Each row has a class, written after it.
[ 106 -157  158  102 -296 -163 -257  387  113  172  440  122 -151   52
 -184 -222   20 -143  574  -96   -1    2 -178  214  396  215  280 -424
  -17  181 -324  156    1  371 -292  185 -230 -320  -61 -282 -478  -74] | z_198
[ 136  -20  814   -8  -14  254   30  626   76   27  320   80 -174   61
 -279 -437   54 -344  762   51 -202  -12 -260 -109  135   -4  279 -858
 -110  241 -572 -106   76  271 -248  145  -66  -68  185 -477 -474   -9] | z_453
[ 109   17  246   77   60 -118  -16 -300  137   61   30  -35   11  210
  -16  -75  -15 -107 -234  -68 -228  143 -141 -157   12  -59  231 -209
 -209  -42  -68  122  -10 -116  -92  -87  -15  139   83  -22  -53  -52] | z_170
[-139  251    8  -87  244   50  188 -157 -156 -111 -204  111  276  211
 -145  543  -29   85 -278 -369  -10   -4   -9 -198 -163  -71  205  170
  179 -245  -47  -50   40 -165   96 -296 -305  -96  -28  361  379  -53] | z_814
[-225  105  139  -14 -440   82  -23  463   12  -27  254  171  -76 -283
  -82  300 -120 -265  333  -32  190  347 -287 -255  201   46 -116 -119
  -84  375 -358   71  189   90 -161 -297 -239 -257 -319 -580 -308 -120] | z_170
[ 190  152 -167  131 -462 -210 -114   45  126  241   87  -65  121  -73
   89 -196 -271 -193 -154   32   -8   58  -23  -20  -24  -55  -84  -70
 -540  365 -239  158  -80 -299 -142  453   22 -164  157 -203 -527 -147] | z_642
[ 109  343 -103 -111  140  125  -12    6   41   28  237   35 -142  243
  -60  458  239 -262    4 -121  -98  -32 -201  -83   12  123  160  -19
  462 -230 -191   -6  162  256  103   71   -2 -174  -24  117 -199  184] | z_787
[ 621  183  145 -110  -91 -302  -56 -437  284   18  118  107 -115  453
   52  707  251  -94  206 -423 -211 -215  -38 -457 -317 -134  210  205
   64  -48 -106  197   93   26  -20   40 -368  191  579  -37 -496   31] | z_159
[ -40  345  -49 -181 -346    8    1  352   28 -128  274  280  -39 -122
  -20  803   27 -317  325  -91  205  313 -206 -450   17  -39 -137   36
    3  401 -413    7  274   64 -120 -295 -464 -217  -94 -478 -399  -74] | z_414
[-460   64  177 -340 -231  237  104  427 -157 -185  654  381   -5 -318
    8  204   88 -163  -59 -247  205  482 -368   32  675  320  259  181
  141   72 -159   38  -22  493  138    3  178 -240 -270 -222  229  107] | z_453
[ -80   43  201  -41 -454   35  -92  607   23   12  288  158 -180 -136
 -237  520   52 -200  668 -344  295    1 -262 -144  282  163 -111  114
  229  228 -435  194  223  418 -186 -106 -366 -430 -216 -372 -438  -36] | z_787
[-133  101  -26 -250 -203    1  126  -22   76  -48  279  264   27  -20
   -8  608 -135   99  -17 -270  195  145 -295   64  218  364  -77  237
 -166  220  -63   64 -115   64   85  202   96  -97   31 -246 -145  122] | z_159
[-198   51  -92   49 -120 -145   26  -86  -85   24 -141   92   86   18
 -200  514  -66  188 -161 -579  145  -11 -151  -50   87   32   71  318
  145 -352    2  242   73   43   -2 -185 -193 -335 -175  239  253  -84] | z_159
[ 329   82    6   51  -46 -244  -35 -406  175   36  -80   32  -43  269
   67  398   72   -5 -146 -215 -133  -54  -69 -326 -198 -100   64    7
 -172  -31  -27  189   19 -226  -51 -122 -250  164  250  -71 -256   -7] | z_414
[-409  136 -420  -10 -207 -128  -56  167  -99   24   86  266  157 -163
 -147  475 -324   20  -48 -244  301  226 -137  107  313  212  -12   59
   -4  226 -150   90   50   -6 -119 -201 -315 -490 -397  -90  102 -176] | z_159
[ 371  324  190 -135  -17   -3   75  310  -73   77  -48  139  227  439
 -288  247    0  -78  471 -511   14 -644  193   56 -300   11  110   77
    3  -36 -401    0  -60  -43   31  751 -245 -199  592  272 -427   -9] | z_453
[-126  -29  596 -208   32  294  175  297   21  -58  402  267   31  112
 -223 -112   28   41  225 -179  -39   -6 -316  357  346  416  307 -276
  -16  -39 -271 -143 -174  317  124  518  341 -141  153  -24  -37  143] | z_787
[ -36   86 -104  -59 -267 -265 -196  313    1    8  558  281  -82  -83
   47  361  110 -345  263  -59   91  275 -129 -195  378   67  236   76
  170  315 -332  127  100  374 -200 -168 -495 -244  -82 -393 -344  -26] | z_170
[ -80  -73 -196  144  -74 -226 -189  -64  143  167 -125   11   15   75
 -235    2 -388  184  153  -27  141 -205  -73  353  108  251 -112 -291
 -259  249  -99   71  -57 -141 -248   75 -171 -317 -210  -63 -212 -124] | z_318
[ -41 -283  604   77  -60   83   43 -107  318   92  277   27 -167  -59
 -108 -770 -213   64    0  217 -209  113 -398  514  456  390  176 -681
 -586  293  -98  -32 -270  148 -111  515  658   63   40 -340 -305   61] | z_170
[-132  -94 -317  170 -348 -352 -244  -13  160  170  -10   87  -88  -65
 -173  344 -349  251  167 -306  272 -109 -133  269  260  263 -107   24
 -271  276 -120  323   13   25 -248   43 -282 -484 -313 -188 -321 -178] | z_453
[-216   42  173 -294 -104  152  174  169  -13 -100  273  274   74   50
 -106  484  -40   83   83 -340  145   40 -281  186  327  401   89  220
  -26   74 -101   12 -125  257  147  336  139 -160   74  -42   49  166] | z_642
[ 147  208  185   32 -256   35  -11  275   -4  182  326   60  247   95
   41 -469  -78 -402  -57  120 -126  113  -25  -67  -10  -93  161 -277
 -366  273 -431  -62  -57 -150  -57  455   35 -142  238 -131 -410  -90] | z_787
[-241  -31 -452  155 -426 -349 -286  -99  197  174   70   97  -24 -296
    1  206 -450   33 -160   33  214  299 -190  128  339  217 -148 -117
 -517  589  -48  219   -3 -176 -232 -125 -124 -379 -468 -388 -260 -251] | z_318
[ -39 -101  262  237  295   74   80 -293   69   78 -285 -188  223  180
 -127 -376 -192  202 -346  -10 -220  -83  -98  114 -119    7  211 -512
 -345 -229   46  -16 -125 -361  -84  -78  184   68  -17  233  236  -89] | z_814
[ -35  164  285 -102 -312   53    7  478   31  -66  307  227 -130  -89
 -161  445   25 -320  487 -190  152  146 -321 -316   85   30  -33 -105
  -23  284 -400   51  225  204 -154 -168 -311 -219 -123 -535 -431  -70] | z_159
[-226    7   61   24   43   69    8  293  -31   57  111  186  108   64
 -248 -146 -206  -14  227  -68    6  -28 -100  234  227  185  270 -452
   75  126 -262 -123  -16   93 -160   78 -185 -313 -102  -50   18  -98] | z_198
[ 154  270 -255   35  -43  -55 -114 -191  175  109  111  -65 -126   89
   24  401   52 -162 -169  -28  -43  -10 -224  -29   11  122  -63   54
  113 -126  -76  147   78   40   43   61   49 -173 -124   10 -299   98] | z_787
[-429   43  223 -343 -229  231   73  545 -179 -169  709  378  -12 -243
  -68  163  159 -211   29 -249  228  417 -389  137  714  428  276  242
  277   16 -221   46   -4  569  152  100  165 -249 -267 -178  126  114] | z_198
[-492  287   42  -30  165  100  113   54 -222 -174   84  202  179  -83
 -104  267   28  -91 -395 -165   67  439  -66 -137  214 -109  253   88
  257 -239 -161  -82  168  -40   55 -322 -150 -180 -340  212  563 -132] | z_414
[ 160  210 -136  -47 -387 -276 -124 -221  124 -129  379  248 -128 -141
  297  622  274 -317 -287 -176   21  598 -196 -601  230 -214  283  335
  -57  176 -197  260  229  123 -114 -344 -260   34   -7 -305 -239  -49] | z_414
[ -72  156  -24 -283 -273   16  133 -102  136  -87  344  331  -15  -11
  155  598  -45  -25 -180 -180  130  293 -332  -12  204  282  -18  189
 -179  272  -96   14  -57   33  100  211   88  -24   34 -356 -249  151] | z_198
[-152  129 -126  -37   64   -6   96 -152 -116  -24 -288   52  159  190
 -254  526  -70  209 -201 -532  114 -190  -41   27  -95   91  109  248
  199 -405   14  121   68  -42   54 -142 -167 -311 -120  441  348  -90] | z_318
[ -73  127  -73  -36  -49  -54  -80  138   36   16  396  207   51 -108
  106   18 -118 -300  -21  211 -105  408 -141 -240  235    6  330 -380
 -165  423 -269 -110   24   65 -147 -176 -203  -94   20 -417 -215  -44] | z_318
[ 266  153 -312  161   34 -144 -118 -407  263  167 -151 -194 -159  200
  -55  237  -37   58 -107   26  -68 -252 -184  160 -199  119 -175 -135
   21 -172   58  114   10 -199  -18  143  110  -54  -96   45 -388  145] | z_198
[-209  287 -110    5 -289   58   47  265  -94  126  213  103  379 -121
   22 -254 -317 -303 -357   27   45  289  -47  -48   85  -40   81 -125
 -416  298 -295  -61  -45 -280    8  278   32 -306  -11  -96 -104 -190] | z_318
[-413   77 -284   29 -354 -151 -176  462 -105   40  234  289   -2 -276
 -225  460 -138    3  233 -399  332  206 -141  180  562  230   79  215
  213  152 -279  222  104  321 -143  -69 -393 -681 -490  -85   -6 -167] | z_198
[  67  135  -21  119 -144  -43   57   10   59  216   58  -64  382   -8
   92 -674 -340 -267 -402  277 -154  154   10  -54  -89 -147   18 -387
 -728  444 -217  -91 -171 -476  -84  356  110  -17  198 -154 -302 -181] | z_170
[ -81  -18  -62   11 -273 -159 -163  221   74   90  391  184  -59  -87
  -18   -2  -90 -203  208   13   33  274 -189    4  346  144  154 -345
  -61  375 -278   65   43  211 -219  -98 -270 -273 -168 -358 -315 -112] | z_170
[-124 -189  -77  255 -182 -235 -198 -123  204  255  -45  -17   40  -61
 -129 -296 -391  220   -7   81   12  -44 -181  350  236  198  -26 -513
 -465  327  -82   72 -130 -204 -272   69  -18 -252 -260 -177 -212 -153] | z_814
[  22  391 -456  -17  212    5   55 -400   70   15 -222  -47   23  167
  -21  587  -92   63 -310  -39   31 -140 -109    6 -278   65 -158   68
  201 -196   27  -54  102 -289  118  -38  -31 -107 -165  143  -29  129] | z_453
[  28   30  417 -370   44  222  156  224   72  -90  428  247  -39  164
 -134  217   46   40  327 -272  -64 -121 -303  131  210  383  280 -160
  -21  121 -195  -95 -172  315  139  465  200  -18  330 -108 -142  224] | z_453
[-213  312  -91  -27  109  273   75  132  -66  -10  406   72    8 -128
   65   97  166 -393 -338  179 -122  481 -321 -132  273   40  313 -135
  309 -189 -202 -110  123  210  110 -117  237 -153 -261  -41  125  114] | z_787
[   4  221  -22    1  233  163   23  -55   42  -18  349  -79  -73  -40
   73 -237  123 -362 -340  306 -249  260 -292 -117  113  -12  355 -429
  149  -70 -153 -146  100   93   26 -115  217   60  -89 -106 -101  136] | z_453
[-524  196  207  -70 -284  248  119  685 -210 -162  479  340   55 -463
  -54  -20  -38 -539   85  178  193  681 -311 -329  400  -49  125 -204
  134  382 -526 -125  231  212  -89 -509 -185 -268 -457 -577  -24 -165] | z_170
[-180   18  473  102 -116  183   20  409  112    0  245   66  -97 -162
 -165 -272 -136 -273  289  178  -63  227 -305  -71  185   30   70 -588
 -196  319 -407  -90  124   72 -221 -107   -8 -105 -165 -516 -329 -108] | z_170
[-433  214   68 -106 -424  105  -13  647 -116 -137  322  293  -44 -418
 -135  649  -36 -174  334 -265  371  303 -265 -262  308   98  -51  203
  244  212 -389   87  266  291 -111 -357 -336 -483 -444 -420  -84 -128] | z_814
[  91  -32  588    1 -242  127  -45  558   95    2  351  116 -246  -84
 -164 -178   72 -386  619   28  -83  114 -307 -196  221    6  143 -563
 -114  283 -427   19  118  329 -200  -18 -134  -88   21 -577 -528  -55] | z_642
[-150  382 -218  -88 -325   61   64  344 -149   19  370  205  313 -143
  105  -54 -139 -412 -306   46   39  400  -22 -253  123 -116  151   89
 -244  371 -316  -78   27 -131   67  170 -119 -269   65 -149 -148  -96] | z_414
[ -58  458 -390 -140 -239  -18  -45   17  -24 -101  429  191  -99 -200
  238  858  296 -469 -290  -32   93  468 -274 -394  213   36  184  521
  488  -88 -200  124  297  272   98 -262 -126 -208 -279 -240 -130  113] | z_198
[ 143  -45  146  232  -94   12    8  -31  161  294  -47 -140  214  139
  -75 -899 -393  -25 -143  274 -232 -134    3  241  -91  -44   26 -661
 -792  391 -170 -126 -234 -493 -101  570  244  -45  279  -82 -395 -115] | z_414
[-209  119 -288   81  -85 -172  -67  -63   98   54  -15  149  167 -128
  -15  277 -415   59 -152   71   59  211 -106   27  107   85    3 -245
 -381  457  -93  -38  -72 -238 -141 -144 -228 -203 -206 -215  -85 -171] | z_814
[   5  196  504  -35  -81  272  116  557 -151   89  439  180  313  115
  -64 -654    8 -438   99   23 -276  149  -21  -58  120  -63  506 -410
 -237  190 -484 -189  -81  107   20  471  111 -127  334  -42 -178  -87] | z_814
[-560  102 -103 -231 -159  169  203   30  -41 -119  149  257  217 -264
  -51  341 -343  164 -440 -189  285  342 -311  166  331  326  -39   82
 -249  225  -34  -31  -81 -150  128   18  247 -177 -281 -116  281  -36] | z_453
[ 103 -104  577   86  -98  129  -80  385  182  130   61  -42 -125   76
 -356 -361 -156  -72  626   48  -67 -200 -261  119   20  133  -78 -685
 -263  268 -358  -73   50   22 -228  166  -12 -124  -21 -318 -508  -71] | z_787
[-136  118  341   -8 -149  171   38  322   73  -20  143   93  -80 -151
 -122  -97 -188 -267  198  165   -7  227 -262 -168  103   35   16 -579
 -296  418 -360 -132  113    9 -181 -134  -47 -103 -161 -542 -340 -100] | z_318
[  47  161 -278  170 -428 -162  -73  -27  130  267   18  -68  250  -98
  103 -253 -414 -143 -437   88   40  210  -34    5  -49  -70 -175 -135
 -692  458 -194   99  -88 -515 -103  355   54 -199   18 -167 -436 -217] | z_787
[-196  184  -41 -301 -205   84  172  -46   35  -99  173  337   88   10
  -67  768 -148  149  -71 -369  225   55 -247  124  150  398  -72  310
  -41  135  -43    8 -105   37  196  227   86 -199   -8  -74  -12  101] | z_787
[  58 -139  198  270  -74 -190 -138 -272  188  165 -255 -132  -40  210
 -225  -72 -156  304  -56 -266  -67 -280  -98  250  -26  102   74 -178
 -250 -237   30  272  -66 -171 -102  101   31 -192  -91  183  -51  -98] | z_814
[   8   64  224   31 -341  -68  -97  247  151  -17  239  122 -265 -215
   61   97  -72 -366  161  214   53  374 -270 -294  136  -26 -111 -332
 -305  508 -288   68  173   62 -210 -223 -213  -46 -221 -774 -552  -99] | z_787
[ -64  224  -84  -33 -380    7  -35  367 -144   93  489  149  238 -148
  108 -380  -88 -452 -247   95   34  388  -83 -173  194  -68  183  -45
 -296  321 -290  -22  -13 -147   28  212  -39 -217   -4 -227 -234 -116] | z_414
[ -96  319 -249   23 -248   54  120  105  -18  129    4   65  436  -54
   52 -185 -395 -236 -405   60   10  221   12  -30  -93  -88   -9 -179
 -476  410 -274 -102  -59 -488  -37  302   -9 -210   69  -49 -161 -220] | z_198
[  68  120  140    7  127  -50   69 -256   43   -6    9   14  182  144
  -20  103    4  -92 -281 -123 -198  158 -148 -249  -64  -87  233 -112
 -105 -100  -68   19   -3 -195  -15 -189  -70  126  113   80  131  -27] | z_159
[-233  -74  -37  233 -186 -169  -75 -222   71  124 -182  -28   81 -109
  -73   18 -211  149 -494 -237   56  218 -172    7  187   30   52   10
 -285 -117    9  283   16 -179 -103 -191   42 -255 -340   68  180 -201] | z_787
[ 370  -73    6   -8 -350 -412 -355  120  226  144  482  141 -319   80
   45  165  123 -259  489  -53  -28  -28 -171 -124  253  121  148 -117
  -41  308 -224  255   15  421 -232   52 -396 -174  112 -461 -705   39] | z_318
[-342 -147  135  -99 -388   40   32  299   32   21  270  247 -131 -155
 -260  358 -146  303  240 -506  349  -78 -401  474  560  533   -4  351
  -29  -23  -52  256 -166  420   55  416  245 -498 -269  -67   -2  103] | z_814
[-134  147  161   14 -307   55    8  284  117   21   59  107    0 -207
 -116  298 -219 -178  175  -22  146  269 -302 -220   53   25 -183 -231
 -286  402 -342    7  162 -106 -182 -129 -134 -230 -244 -468 -316 -151] | z_787
[-330  256 -127   35 -345   89   41  421 -186   60  287  158  338 -242
  -41 -379 -247 -332 -312  -49  129  369 -107   -7  227  -92  129  -89
 -300  284 -366   -2   37 -187    5  179  -16 -399 -231  -76   -7 -233] | z_453
[-274 -127  349 -152 -184  127   24  211   78  -62  571  164  -94 -304
   61 -335  -19 -164 -150  169  -20  456 -423  123  611  325  182 -263
 -314  349 -116   -1 -135  268   64  139  386   17 -158 -443  -96   70] | z_642
[ -76 -219  626 -205 -163  162   27  405   -8  -51  735  246 -230  -89
 -114 -407  233 -182  270 -125  -71  192 -426  164  629  417  452 -190
   10   86 -203   45 -128  648   74  291  328  -69   38 -344 -189  180] | z_318
[-272  437 -187  -95 -293  104  169  345 -205    3  228  246  400 -142
  -12  133 -231 -308 -297 -162  140  338  -22 -205   57 -161  173  122
 -184  263 -414  -60   60 -230   27  179 -154 -333   14  -57    0 -184] | z_453
[ -62 -127   62 -117 -355 -117  -86  -19  177  -21  600  143 -186 -299
  292  -63   28 -170 -262  239   50  526 -393  -91  456  258   32  -18
 -390  442   -7  155 -126  145   27   14  225  105 -151 -652 -297  117] | z_787
[-467  175   69 -326 -148  220  204  210  -79 -223  475  391  134 -313
   84  197  -79 -201 -349  -51  178  607 -327   -9  494  251  126   29
  -95  299  -92 -116  -45  141  159  -14  184  -55 -254 -302  184   -1] | z_198
[-228  367 -576   78 -424 -202   -9 -127   67  171 -125   48  409 -239
  171  211 -575 -108 -714   28  251  372  -23 -125  -76  -78 -317  154
 -777  514 -139  125   -1 -670  -98  152  -11 -305 -214 -217 -178 -280] | z_453
[-238  427 -325  -57 -410   -4   95  310 -194   65  198  256  372 -156
   45  280 -234 -327 -386 -159  185  355    0 -223   42 -133   55  295
 -157  263 -337   -7   71 -218   44  148 -207 -407  -17  -78 -108 -171] | z_787
[ -16  136   21  104 -235  -13   17  211  -22  224   35   24  272   73
 -163 -397 -370 -118  -80 -116   -8  -93  -26  187  -28   38   10 -214
 -544  262 -255   29 -141 -311  -56  537  125 -276  127   13 -280 -179] | z_159
[ -59  319 -127   -7 -388  -51  -17  251  -60  134  211  145  222  -60
   15   45 -141 -248 -187 -104   83  109  -40  -61   47  -59   50   75
 -279  221 -284   35   15 -132    0  337  -73 -332    5 -101 -307 -123] | z_814
[-236  299 -482   51  -93  -44 -108 -284  101   31   71  -31 -100 -256
   82  380 -117  -62 -520   71  138  255 -295   31  184  115 -127  137
   74  -80   43  114  137 -151   78 -150  175 -229 -547  -93   10   38] | z_453
[ -92 -136 -145  307 -370 -307 -322 -150  276  211   95   63 -118 -234
   28 -393 -383   10  -99  200   56  187 -193  281  321  193  -19 -492
 -526  361 -101  184  -26 -169 -297   80   80 -238 -371 -446 -329 -277] | z_318
[-193   59  324  -70   61  136   76  234 -175  -82  249  156  112   56
 -125  -66  164 -190  -93 -307  -92  230 -166 -152  238  -22  505 -106
  253 -274 -251   54   84  223   41 -151  -94 -185  -70  167  312  -97] | z_198
[ -28  166 -241  194   98   -2  -51 -357  204  129   32 -152 -100  -29
   64 -103 -124  -95 -459  328 -158  220 -254   50   73   97   -4 -379
 -175   36   42  -28    5 -248  -24  -37  275   -6 -248 -156 -154   98] | z_414
[ -64  -20  515   46 -118  191   20  392  100   14  197   39  -74   18
 -251 -273  -56 -208  449   70  -58   30 -285  -14   75   88   40 -649
 -174  261 -403  -81  148   97 -191  -41  -64 -122  -99 -409 -396 -107] | z_170
